Here is a tiny trained network, its code and every weight. The questions are about switching its units off for an input and a target symbol, where a switched-off unit gives its printed mean instead of its output.

import numpy as np


def w(rows, s, z=0):
    codes = np.array(rows[::2]) - 128.0
    scale = np.full(codes.shape[1], s)
    scale[-1] = z or s
    return codes * scale


def norm(h):
    return h / np.sqrt((h * h).mean(-1, keepdims=True) + 1e-5)


def f(y):
    return np.maximum(y, 0)


def softmax(a):
    e = np.exp(a - a.max(-1, keepdims=True))
    return e / e.sum(-1, keepdims=True)


def log_softmax(a):
    a = a - a.max(-1, keepdims=True)
    return a - np.log(np.exp(a).sum(-1, keepdims=True))


def net(x, mask):
    ids = ['ΔΘΛΠΦΨαβγεμξτω'.index(c) for c in x.split()]
    T = len(ids)
    res = E[ids] + P[:T]
    u = 0
    for l in range(3):
        r = norm(res)
        for j in range(2):
            rows = slice(4 * j, 4 * j + 4)
            q, k, v = (r @ M[l][rows].T for M in (Q, K, V))
            z = softmax(np.where(np.tri(T) > 0, q @ k.T / 4**0.5, -1e9)) @ v
            o = O[l][rows]
            res = res + np.where(mask[u + j], z, o[:, -1]) @ o[:, :-1]
        u += 2
        y = f(norm(res) @ A[l][:, :-1].T + A[l][:, -1])
        res = res + np.where(mask[u : u + 8], y, B[l][:, -1]) @ B[l][:, :-1]
        u += 8
    return log_softmax(norm(res)[-1] @ U[:, :-1].T + U[:, -1])


Q, K, V, O, A, B = {}, {}, {}, {}, {}, {}
E = w([
[116,114,136,101,134,76],'Δ',
[127,115,144,122,150,80],'Θ',
[93,114,144,99,135,109],'Λ',
[108,87,144,119,181,105],'Π',
[153,135,126,70,147,169],'Φ',
[172,128,170,98,173,147],'Ψ',
[146,142,179,68,138,131],'α',
[200,131,172,143,175,128],'β',
[109,178,143,131,76,90],'γ',
[179,146,172,107,148,128],'ε',
[138,147,208,104,157,129],'μ',
[132,13,5,91,127,72],'ξ',
[116,170,160,78,87,135],'τ',
[165,162,119,172,92,126],'ω',
],0.026)
P = w([
[109,140,77,131,169,118],'0',
[217,40,179,6,80,71],'1',
[177,167,142,63,143,92],'2',
[189,90,196,66,75,119],'3',
[99,150,165,124,149,155],'4',
[123,109,194,125,93,174],'5',
[95,192,142,126,168,149],'6',
],0.026)
Q[0] = w([
[88,158,125,172,157,167],'L0H1',
[185,143,106,133,102,122],'L0H1',
[139,2,196,120,62,170],'L0H1',
[139,179,212,90,173,143],'L0H1',
[116,64,131,164,68,144],'L0H2',
[144,75,128,155,114,140],'L0H2',
[144,52,135,140,67,162],'L0H2',
[104,201,74,120,211,122],'L0H2',
],0.057)
K[0] = w([
[86,190,157,95,180,138],'L0H1',
[85,97,71,182,98,95],'L0H1',
[203,66,83,31,152,2],'L0H1',
[183,229,212,169,46,130],'L0H1',
[146,192,65,147,195,88],'L0H2',
[114,203,53,115,158,93],'L0H2',
[126,216,47,139,205,81],'L0H2',
[164,105,221,137,73,173],'L0H2',
],0.044)
V[0] = w([
[102,215,185,92,91,104],'L0H1',
[149,108,135,254,164,66],'L0H1',
[104,150,63,138,41,144],'L0H1',
[191,155,103,104,159,238],'L0H1',
[145,53,29,179,120,136],'L0H2',
[153,151,141,105,195,98],'L0H2',
[185,157,72,86,104,75],'L0H2',
[62,133,86,125,170,138],'L0H2',
],0.051)
O[0] = w([
[96,175,161,98,146,62,195],'L0H1',
[55,129,81,253,106,159,38],'L0H1',
[128,116,38,73,124,109,4],'L0H1',
[179,191,146,72,159,213,121],'L0H1',
[67,143,129,130,73,193,91],'L0H2',
[143,72,154,161,108,116,251],'L0H2',
[158,112,121,89,50,110,209],'L0H2',
[33,82,162,106,140,148,134],'L0H2',
],0.044,0.031)
A[0] = w([
[181,166,132,179,199,172,121],'L0N1',
[141,67,171,168,40,115,80],'L0N2',
[47,136,160,129,101,61,30],'L0N3',
[133,211,128,182,129,77,136],'L0N4',
[85,218,201,128,86,99,12],'L0N5',
[137,160,126,194,193,109,3],'L0N6',
[97,180,3,156,117,118,112],'L0N7',
[180,193,38,83,115,138,84],'L0N8',
],0.046,0.0045)
B[0] = w([
[179,105,213,142,57,179,176],'L0N1',
[182,167,153,3,147,105,255],'L0N2',
[136,131,148,62,119,234,205],'L0N3',
[99,192,146,82,22,118,175],'L0N4',
[217,60,80,99,125,93,180],'L0N5',
[98,178,98,89,47,83,156],'L0N6',
[99,146,11,165,249,82,139],'L0N7',
[91,221,31,66,102,166,171],'L0N8',
],0.043,0.037)
Q[1] = w([
[163,200,54,178,191,93],'L1H1',
[253,102,184,172,164,109],'L1H1',
[107,162,93,73,240,142],'L1H1',
[189,197,98,156,100,35],'L1H1',
[174,87,53,111,107,131],'L1H2',
[103,14,151,72,107,100],'L1H2',
[102,164,165,149,161,113],'L1H2',
[128,16,121,141,225,122],'L1H2',
],0.056)
K[1] = w([
[181,195,112,89,102,121],'L1H1',
[169,151,223,189,207,136],'L1H1',
[158,137,116,86,203,149],'L1H1',
[102,254,159,114,157,96],'L1H1',
[157,124,88,136,180,131],'L1H2',
[49,128,123,157,176,155],'L1H2',
[131,143,154,103,74,118],'L1H2',
[75,210,174,167,154,111],'L1H2',
],0.066)
V[1] = w([
[156,32,164,154,170,72],'L1H1',
[198,153,146,207,138,208],'L1H1',
[103,144,168,164,2,92],'L1H1',
[168,139,121,147,140,187],'L1H1',
[71,181,208,162,122,117],'L1H2',
[90,161,137,118,160,80],'L1H2',
[99,139,135,103,158,153],'L1H2',
[181,16,71,124,46,120],'L1H2',
],0.055)
O[1] = w([
[142,92,212,158,117,73,102],'L1H1',
[122,146,120,141,4,144,103],'L1H1',
[159,83,52,233,147,116,253],'L1H1',
[126,141,122,116,81,156,117],'L1H1',
[57,189,129,168,105,117,123],'L1H2',
[100,166,156,76,130,74,59],'L1H2',
[85,148,145,136,155,145,147],'L1H2',
[232,12,95,189,155,112,246],'L1H2',
],0.046,0.032)
A[1] = w([
[119,171,77,142,130,17,117],'L1N1',
[139,181,2,126,148,129,49],'L1N2',
[81,151,117,107,112,224,110],'L1N3',
[84,146,192,93,146,102,152],'L1N4',
[84,76,161,128,137,57,128],'L1N5',
[125,204,26,138,66,137,2],'L1N6',
[57,106,174,59,132,140,46],'L1N7',
[141,72,216,136,96,163,100],'L1N8',
],0.058,0.0082)
B[1] = w([
[77,66,111,139,215,113,170],'L1N1',
[254,159,60,151,156,98,184],'L1N2',
[124,170,156,31,93,62,146],'L1N3',
[146,64,87,179,134,100,164],'L1N4',
[136,170,84,131,74,167,192],'L1N5',
[130,233,19,231,119,128,184],'L1N6',
[133,185,58,184,119,82,165],'L1N7',
[104,138,42,104,127,96,254],'L1N8',
],0.066,0.037)
Q[2] = w([
[131,140,60,139,129,145],'L2H1',
[90,60,3,97,200,141],'L2H1',
[119,113,151,133,115,110],'L2H1',
[128,131,47,81,100,120],'L2H1',
[26,1,55,41,98,151],'L2H2',
[149,205,118,76,113,211],'L2H2',
[94,126,105,226,130,184],'L2H2',
[102,91,125,44,43,154],'L2H2',
],0.046)
K[2] = w([
[102,120,124,148,120,132],'L2H1',
[42,103,66,106,124,151],'L2H1',
[149,117,140,122,134,114],'L2H1',
[72,122,166,151,132,171],'L2H1',
[1,84,154,121,85,172],'L2H2',
[160,163,117,115,77,159],'L2H2',
[183,73,51,136,106,142],'L2H2',
[85,87,131,85,81,167],'L2H2',
],0.064)
V[2] = w([
[175,180,182,199,150,93],'L2H1',
[91,147,61,110,74,159],'L2H1',
[4,130,63,99,149,91],'L2H1',
[192,181,88,100,142,142],'L2H1',
[122,225,190,169,99,137],'L2H2',
[136,65,159,69,114,202],'L2H2',
[125,114,238,176,141,148],'L2H2',
[240,137,132,133,107,203],'L2H2',
],0.044)
O[2] = w([
[109,120,78,101,36,75,85],'L2H1',
[148,177,137,180,135,205,190],'L2H1',
[235,165,170,172,186,119,94],'L2H1',
[64,190,127,114,115,152,169],'L2H1',
[151,69,21,129,154,87,27],'L2H2',
[74,125,143,54,173,182,97],'L2H2',
[127,43,109,59,100,72,3],'L2H2',
[3,128,93,150,104,135,214],'L2H2',
],0.036,0.03)
A[2] = w([
[68,63,176,120,162,210,2],'L2N1',
[141,128,147,247,187,76,168],'L2N2',
[190,51,113,128,138,226,72],'L2N3',
[131,79,252,74,146,92,29],'L2N4',
[9,26,128,172,128,165,29],'L2N5',
[146,70,55,205,117,160,81],'L2N6',
[97,117,133,253,95,98,91],'L2N7',
[43,154,32,132,230,109,77],'L2N8',
],0.06,0.0081)
B[2] = w([
[22,81,136,170,75,208,141],'L2N1',
[14,105,78,79,100,174,218],'L2N2',
[254,61,141,123,123,113,226],'L2N3',
[82,237,158,196,125,154,155],'L2N4',
[33,147,17,114,157,37,153],'L2N5',
[242,181,146,126,126,117,253],'L2N6',
[81,110,252,201,179,120,187],'L2N7',
[128,52,116,53,200,91,183],'L2N8',
],0.077,0.046)
U = w([
[121,112,214,146,157,207,165],'Δ',
[215,66,152,111,111,132,165],'Θ',
[72,127,127,148,173,182,174],'Λ',
[165,173,33,150,156,114,3],'Π',
[101,62,108,66,188,87,134],'Φ',
[90,86,60,108,62,92,123],'Ψ',
[124,104,139,125,94,6,55],'α',
[137,170,147,195,43,151,87],'β',
[162,179,210,131,215,90,38],'γ',
[97,80,100,100,27,142,138],'ε',
[89,60,156,194,144,87,194],'μ',
[99,46,85,123,89,229,144],'ξ',
[115,173,180,119,128,43,89],'τ',
[103,167,167,60,118,201,238],'ω',
],0.014,0.0048)

Each question gives the input, a string of symbols that net reads in full, and the target symbol t.
The units are the heads (4 rows each of Q, K, V and O) and the neurons (one row each of A and B). Each row of codes is followed by its name. A weight is (code - 128) times the scale printed after its matrix; where a second scale follows, it is the last column's (O, A, B and U).
mask holds one flag per unit, layer by layer, with each layer's heads first. A switched-off unit (its flag False) gives its mean, the last column of its rows in O or B, instead of its output. The means were averaged over made-up inputs and are rounded, as every weight is.
A unit's drop is (log p(t) with every unit on - log p(t) with that unit switched off) / (log p(t) with every unit on - log p(t) with every unit switched off).
The circuit of an input: a set's keep is (log p(t) with only the set's units on - log p(t) with every unit switched off) / (log p(t) with every unit on - log p(t) with every unit switched off). Starting from the 12 units with the biggest drops (on a tie, the unit counted first), units are removed one at a time, each time the one whose removal leaves the highest keep (on an exact tie, the one counted first), for as long as the keep stays at least 0.8.
circuit, biggest first: the units of the circuit, biggest drop first
top k neurons: the k neurons with the biggest drops, biggest first
top k neurons in layer l: the k neurons of layer l with the biggest drops, biggest first
which heads matter: for each layer, one digit per head in row order, 1 if its drop is at least 0.15 and else 0, layers parted by /
input Θ Φ Φ ε Θ Θ Δ, target μ: circuit, biggest first : L2N7, L0H1
input Φ τ γ Θ, target Φ: which heads matter : 10 / 00 / 00
input ξ Ψ Φ Θ Θ Θ τ, target γ: circuit, biggest first : L0H2, L1H1
input Ψ Λ ξ Φ Θ β, target Ψ: circuit, biggest first : L1H1, L2H2, L0N1, L0H1
input Λ ε ξ β Φ Θ Θ, target ω: circuit, biggest first : L0H1, L1H1
input Ψ Θ Θ, target ε: which heads matter : 10 / 10 / 01
input τ Ψ Φ, target γ: which heads matter : 10 / 10 / 01
input γ Θ Θ, target Φ: circuit, biggest first : L0H1, L2N8
input β Φ Θ ω, target β: which heads matter : 10 / 11 / 00
input Φ Ψ α, target τ: which heads matter : 11 / 00 / 10
input Φ ξ Θ Θ β Θ Φ, target β: top 2 neurons : L0N1, L0N5
input Θ Θ Θ, target μ: top 3 neurons : L0N8, L0N5, L2N2
input α ε ω Φ Θ Θ, target α: top neuron in layer 2 : L2N6
input Θ μ Φ, target α: top 2 neurons in layer 2 : L2N2, L2N6
input α Θ Φ ξ, target α: which heads matter : 11 / 11 / 00
input Φ Φ Φ β, target Φ: top neuron in layer 2 : L2N8
input γ Φ ξ ω, target γ: top 2 neurons in layer 1 : L1N6, L1N2
input Θ Φ Π, target ω: top 2 neurons in layer 0 : L0N5, L0N3
input Δ α Φ β β Θ, target Δ: top 2 neurons in layer 1 : L1N2, L1N6
input Δ Ψ Θ μ, target Δ: which heads matter : 11 / 10 / 01
input Φ Θ Θ γ Δ, target Φ: which heads matter : 10 / 10 / 00
input γ Θ Θ τ β, target γ: which heads matter : 10 / 10 / 00
input ω ε Ψ Π Θ μ, target ω: which heads matter : 11 / 00 / 00
input Θ Φ Θ Θ Θ Θ μ, target α: top 2 neurons : L0N1, L0N3
input Θ Θ Δ, target μ: top 3 neurons : L0N8, L0N5, L2N2
input Θ Ψ Θ, target ε: which heads matter : 11 / 00 / 10
input ξ Θ Φ Θ β Δ, target ξ: top 2 neurons : L2N1, L1N2
input α Θ Θ, target τ: top 2 neurons in layer 2 : L2N4, L2N3
input Θ μ ω Θ μ Φ Φ, target α: top 3 neurons : L0N1, L0N3, L2N2
